Below are the code and all the weights of a small trained network. Each question names an input and a class and asks about switching units off, where a switched-off unit gives its printed mean instead of its output.

import numpy as np


def w(rows, s, z=0):
    codes = np.array(rows[::2]) - 128.0
    scale = np.full(codes.shape[1], s)
    scale[-1] = z or s
    return codes * scale


def f(y):
    return y / 2 * (1 + np.tanh(0.7978845608 * (y + 0.044715 * y**3)))


def log_softmax(a):
    a = a - a.max(-1, keepdims=True)
    return a - np.log(np.exp(a).sum(-1, keepdims=True))


def net(x, mask):
    res = np.array(x, float).reshape(1, 3) / 4 @ E
    y = f(res @ A[0][:, :-1].T + A[0][:, -1])
    res = res + np.where(mask, y, B[0][:, -1]) @ B[0][:, :-1]
    return log_softmax(res[-1] @ U[:, :-1].T + U[:, -1])


A, B = {}, {}
E = w([
[219,240,47,190,197,45,65],'x0',
[107,254,164,28,127,52,227],'x1',
[151,28,164,30,232,43,27],'x2',
],0.0073)
A[0] = w([
[199,193,27,174,159,101,75,124],'neuron 1',
[156,27,46,241,120,202,50,89],'neuron 2',
[119,221,150,66,113,60,192,116],'neuron 3',
[178,34,185,46,210,23,64,148],'neuron 4',
[90,195,148,83,126,100,149,59],'neuron 5',
[65,81,164,34,70,205,141,40],'neuron 6',
[171,145,147,1,168,113,133,70],'neuron 7',
[169,180,140,68,138,154,184,41],'neuron 8',
[199,240,22,150,201,68,116,86],'neuron 9',
[138,178,96,211,45,150,191,253],'neuron 10',
[57,99,195,66,47,195,175,133],'neuron 11',
[135,186,55,195,51,210,207,20],'neuron 12',
],0.0075,0.0072)
B[0] = w([
[129,80,147,89,132,162,180,194],'neuron 1',
[197,183,189,138,46,79,129,226],'neuron 2',
[184,172,166,135,76,94,105,194],'neuron 3',
[129,143,75,128,154,172,69,241],'neuron 4',
[200,143,155,194,135,97,121,146],'neuron 5',
[174,97,149,155,169,178,176,180],'neuron 6',
[165,145,131,185,118,137,101,155],'neuron 7',
[229,141,174,244,149,134,104,136],'neuron 8',
[150,56,134,100,127,160,189,197],'neuron 9',
[119,140,64,86,131,147,91,254],'neuron 10',
[146,82,135,92,118,156,134,227],'neuron 11',
[182,125,94,252,207,182,86,195],'neuron 12',
],0.015,0.011)
U = w([
[149,142,40,168,163,176,48,86],'0',
[150,13,182,109,106,176,251,106],'1',
[178,209,243,159,27,89,118,120],'2',
[46,154,46,31,44,106,119,251],'3',
[39,188,215,144,159,109,164,98],'4',
[77,142,184,210,136,93,157,101],'5',
[73,164,183,188,155,97,176,99],'6',
],0.011,0.014)

Each question gives the input, the list of numbers given to net, and the class t.
The units are the neurons (one row each of A and B). Each row of codes is followed by its name. A weight is (code - 128) times the scale printed after its matrix; where a second scale follows, it is the last column's (A, B and U).
mask holds one flag per neuron, in row order. A switched-off neuron (its flag False) gives its mean, the last column of its row in B, instead of its output. The means were averaged over made-up inputs and are rounded, as every weight is.
A unit's drop is (log p(t) with every unit on - log p(t) with that unit switched off) / (log p(t) with every unit on - log p(t) with every unit switched off).
The circuit of an input: a set's keep is (log p(t) with only the set's units on - log p(t) with every unit switched off) / (log p(t) with every unit on - log p(t) with every unit switched off). Starting from all 12 units, units are removed one at a time, each time the one whose removal leaves the highest keep (on an exact tie, the one counted first), for as long as the keep stays at least 0.8.
units of the circuit, in order: the units of the circuit, biggest drop first
most important unit: the unit with the biggest drop
top k neurons: the k neurons with the biggest drops, biggest first
drop when u is switched off: that unit's drop, to one decimal
input [8,6,0], class 1: most important unit => neuron 9
input [-1,3,-2], class 3: top 2 neurons => neuron 2; neuron 12
input [6,2,5], class 1: top 3 neurons => neuron 9; neuron 1; neuron 10
input [3,-2,2], class 3: top 2 neurons => neuron 12; neuron 6
input [-3,3,3], class 3: top 4 neurons => neuron 12; neuron 2; neuron 9; neuron 8
input [-5,-6,-1], class 2: top 3 neurons => neuron 2; neuron 9; neuron 1
input [3,-3,1], class 3: units of the circuit, in order => neuron 12; neuron 6
input [-3,4,4], class 0: top 3 neurons => neuron 2; neuron 4; neuron 7
input [-4,-5,3], class 2: top 4 neurons => neuron 2; neuron 10; neuron 9; neuron 1
input [-8,0,-8], class 0: top 3 neurons => neuron 12; neuron 10; neuron 9
input [8,-8,4], class 1: top 2 neurons => neuron 1; neuron 9
input [5,7,5], class 2: top 2 neurons => neuron 3; neuron 10
input [-3,1,3], class 3: units of the circuit, in order => neuron 12; neuron 9
input [-4,0,8], class 0: units of the circuit, in order => neuron 4
input [-7,-8,-6], class 2: top 2 neurons => neuron 2; neuron 9
input [0,7,8], class 0: top 2 neurons => neuron 4; neuron 2
input [-6,7,6], class 2: top 4 neurons => neuron 3; neuron 10; neuron 12; neuron 7
input [8,6,-7], class 1: top 3 neurons => neuron 9; neuron 1; neuron 4
input [5,-7,-6], class 2: drop when neuron 4 is switched off => 0.7
input [6,2,0], class 1: units of the circuit, in order => neuron 9
input [7,4,-5], class 1: drop when neuron 1 is switched off => 0.4
input [1,3,-7], class 0: drop when neuron 12 is switched off => 0.5
input [-5,6,5], class 2: drop when neuron 5 is switched off => 0.2
